Here is a tiny trained network, its code and every weight. The questions are about switching its units off for an input and a target symbol, where a switched-off unit gives its printed mean instead of its output.

import numpy as np


def w(rows, s, z=0):
    codes = np.array(rows[::2]) - 128.0
    scale = np.full(codes.shape[1], s)
    scale[-1] = z or s
    return codes * scale


def norm(h):
    return h / np.sqrt((h * h).mean(-1, keepdims=True) + 1e-5)


def f(y):
    return np.maximum(y, 0)


def softmax(a):
    e = np.exp(a - a.max(-1, keepdims=True))
    return e / e.sum(-1, keepdims=True)


def log_softmax(a):
    a = a - a.max(-1, keepdims=True)
    return a - np.log(np.exp(a).sum(-1, keepdims=True))


def net(x, mask):
    ids = ['βγεηθμξτφψ'.index(c) for c in x.split()]
    T = len(ids)
    res = E[ids] + P[:T]
    u = 0
    for l in range(3):
        q, k, v = (norm(res) @ M[l].T for M in (Q, K, V))
        z = softmax(np.where(np.tri(T) > 0, q @ k.T / 2**0.5, -1e9)) @ v
        res = res + np.where(mask[u], z, O[l][:, -1]) @ O[l][:, :-1]
        u += 1
        y = f(norm(res) @ A[l][:, :-1].T + A[l][:, -1])
        res = res + np.where(mask[u : u + 4], y, B[l][:, -1]) @ B[l][:, :-1]
        u += 4
    return log_softmax(norm(res)[-1] @ U[:, :-1].T + U[:, -1])


Q, K, V, O, A, B = {}, {}, {}, {}, {}, {}
E = w([
[138,168,170,177],'β',
[135,166,169,172],'γ',
[63,58,138,170],'ε',
[128,206,167,143],'η',
[106,179,122,88],'θ',
[192,68,89,224],'μ',
[181,99,27,196],'ξ',
[81,130,69,3],'τ',
[222,119,88,139],'φ',
[159,93,235,9],'ψ',
],0.0035)
P = w([
[232,250,110,152],'0',
[203,206,102,127],'1',
[182,174,105,133],'2',
[148,163,100,136],'3',
[124,157,102,136],'4',
[113,158,99,134],'5',
[99,145,101,130],'6',
[82,134,92,140],'7',
[82,133,92,122],'8',
[65,149,97,124],'9',
[59,151,84,114],'10',
[53,141,84,124],'11',
[64,184,112,128],'12',
],0.0012)
Q[0] = w([
[170,17,66,78],'L0H1',
[140,134,254,188],'L0H1',
],0.0062)
K[0] = w([
[169,255,163,74],'L0H1',
[67,116,68,155],'L0H1',
],0.0066)
V[0] = w([
[47,220,52,132],'L0H1',
[255,99,9,108],'L0H1',
],0.0025)
O[0] = w([
[129,212,41,69,6],'L0H1',
[172,6,29,168,236],'L0H1',
],0.0025,0.00012)
A[0] = w([
[170,2,130,127,90],'L0N1',
[162,99,79,76,255],'L0N2',
[66,128,184,118,15],'L0N3',
[172,165,91,143,3],'L0N4',
],0.0035,0.00078)
B[0] = w([
[39,204,190,145,218],'L0N1',
[89,153,254,102,250],'L0N2',
[155,107,76,160,185],'L0N3',
[111,51,132,204,168],'L0N4',
],0.0027,0.0015)
Q[1] = w([
[2,166,162,38],'L1H1',
[48,74,145,63],'L1H1',
],0.0054)
K[1] = w([
[50,45,125,208],'L1H1',
[2,149,141,185],'L1H1',
],0.0063)
V[1] = w([
[251,163,100,87],'L1H1',
[224,105,168,76],'L1H1',
],0.0031)
O[1] = w([
[252,65,110,73,2],'L1H1',
[164,37,84,70,62],'L1H1',
],0.0029,0.00089)
A[1] = w([
[188,74,148,96,176],'L1N1',
[94,142,101,1,119],'L1N2',
[188,78,16,187,210],'L1N3',
[78,46,86,171,249],'L1N4',
],0.0044,0.0012)
B[1] = w([
[84,97,172,164,207],'L1N1',
[93,95,80,229,253],'L1N2',
[1,86,94,184,253],'L1N3',
[125,229,178,139,221],'L1N4',
],0.0038,0.0021)
Q[2] = w([
[250,110,130,46],'L2H1',
[26,187,200,224],'L2H1',
],0.013)
K[2] = w([
[223,87,65,169],'L2H1',
[1,186,154,85],'L2H1',
],0.0086)
V[2] = w([
[178,30,217,18],'L2H1',
[143,117,5,31],'L2H1',
],0.0031)
O[2] = w([
[72,109,254,141,31],'L2H1',
[56,128,106,57,2],'L2H1',
],0.0057,0.0026)
A[2] = w([
[206,146,134,126,116],'L2N1',
[81,187,129,126,154],'L2N2',
[103,135,188,44,252],'L2N3',
[120,2,104,129,173],'L2N4',
],0.007,0.0048)
B[2] = w([
[125,105,181,68,167],'L2N1',
[90,117,153,50,249],'L2N2',
[1,185,167,194,253],'L2N3',
[168,78,176,55,231],'L2N4',
],0.0067,0.0029)
U = w([
[205,157,154,129,63],'β',
[212,155,147,135,71],'γ',
[155,235,90,235,109],'ε',
[182,195,162,74,67],'η',
[148,185,45,84,103],'θ',
[160,94,72,219,117],'μ',
[123,81,32,191,106],'ξ',
[63,95,42,38,135],'τ',
[163,37,112,81,254],'φ',
[60,79,254,119,168],'ψ',
],0.0095,0.0051)

Each question gives the input, a string of symbols that net reads in full, and the target symbol t.
The units are the heads (2 rows each of Q, K, V and O) and the neurons (one row each of A and B). Each row of codes is followed by its name. A weight is (code - 128) times the scale printed after its matrix; where a second scale follows, it is the last column's (O, A, B and U).
mask holds one flag per unit, layer by layer, with each layer's heads first. A switched-off unit (its flag False) gives its mean, the last column of its rows in O or B, instead of its output. The means were averaged over made-up inputs and are rounded, as every weight is.
A unit's drop is (log p(t) with every unit on - log p(t) with that unit switched off) / (log p(t) with every unit on - log p(t) with every unit switched off).
The circuit of an input: a set's keep is (log p(t) with only the set's units on - log p(t) with every unit switched off) / (log p(t) with every unit on - log p(t) with every unit switched off). Starting from the 12 units with the biggest drops (on a tie, the unit counted first), units are removed one at a time, each time the one whose removal leaves the highest keep (on an exact tie, the one counted first), for as long as the keep stays at least 0.8.
circuit, biggest first: the units of the circuit, biggest drop first
unit that matters most: the unit with the biggest drop
top k neurons: the k neurons with the biggest drops, biggest first
top k neurons in layer l: the k neurons of layer l with the biggest drops, biggest first
input φ ψ ε γ μ ψ η ξ τ β η ε γ, target η: top neuron -> (L1N2)
input ψ τ γ, target φ: circuit, biggest first -> (L1H1 L2N3 L1N4)
input η φ β, target φ: circuit, biggest first -> (L1H1 L2N3 L0H1)
input ψ ψ φ ψ φ φ θ η, target φ: top 3 neurons -> (L1N3 L2N3 L2N4)
input φ γ φ η φ τ, target φ: top 2 neurons in layer 1 -> (L1N2 L1N3)
input η ξ τ μ τ μ μ, target τ: top 2 neurons in layer 2 -> (L2N3 L2N4)
input φ μ μ, target φ: top 2 neurons -> (L2N4 L2N3)
input η τ θ τ η θ η τ τ φ θ η γ, target θ: top 3 neurons -> (L1N2 L2N4 L2N3)
input γ φ τ, target φ: circuit, biggest first -> (L1N2 L1H1 L2N4 L2N3)
input τ μ η β, target μ: top 3 neurons -> (L1N2 L1N3 L0N1)
input β φ φ τ ε γ τ η ε, target τ: circuit, biggest first -> (L0N2 L2H1 L2N3 L1N2)
input ξ ψ τ, target ψ: circuit, biggest first -> (L2H1 L1N2)
input φ ψ ψ μ ψ ψ β γ φ φ, target φ: top 2 neurons in layer 1 -> (L1N3 L1N4)
input η φ φ β ε, target ε: unit that matters most -> L2H1
input γ γ ψ θ τ τ ψ τ τ η, target τ: top 2 neurons -> (L1N2 L2N2)
input ε μ γ β θ, target θ: top 2 neurons -> (L2N3 L1N3)
input τ φ τ β, target φ: top 3 neurons -> (L1N2 L2N4 L2N3)
input ψ ξ ψ ψ ψ ψ μ ψ ψ θ ψ τ μ, target ψ: top 2 neurons -> (L1N3 L0N1)
input ψ θ μ, target ψ: circuit, biggest first -> (L1H1 L2H1)
input γ τ θ φ ψ τ ε φ ψ β θ η, target η: top 2 neurons -> (L2N3 L1N3)
input φ μ μ τ ξ, target τ: unit that matters most -> L2H1
input γ η ψ η γ μ ξ η, target ξ: top 2 neurons in layer 1 -> (L1N3 L1N2)
input φ ψ τ ψ μ μ η γ, target μ: top 2 neurons in layer 0 -> (L0N2 L0N1)
input γ τ μ θ τ τ τ η, target τ: top 3 neurons in layer 1 -> (L1N2 L1N3 L1N4)
input β ψ β τ β, target τ: top 2 neurons in layer 0 -> (L0N2 L0N4)
input ψ ψ μ φ τ θ φ ψ η ψ ξ, target ψ: top 2 neurons -> (L1N2 L1N3)
input τ γ β γ ψ τ ε θ, target θ: top 2 neurons in layer 2 -> (L2N3 L2N2)
input γ ψ θ β ψ θ θ μ η τ θ, target τ: unit that matters most -> L0N2
input η η τ φ ψ ψ τ ξ ψ φ, target ψ: top 2 neurons -> (L1N3 L0N1)
input ψ β ε θ ξ μ β ξ ψ η, target η: top 3 neurons in layer 2 -> (L2N3 L2N1 L2N4)
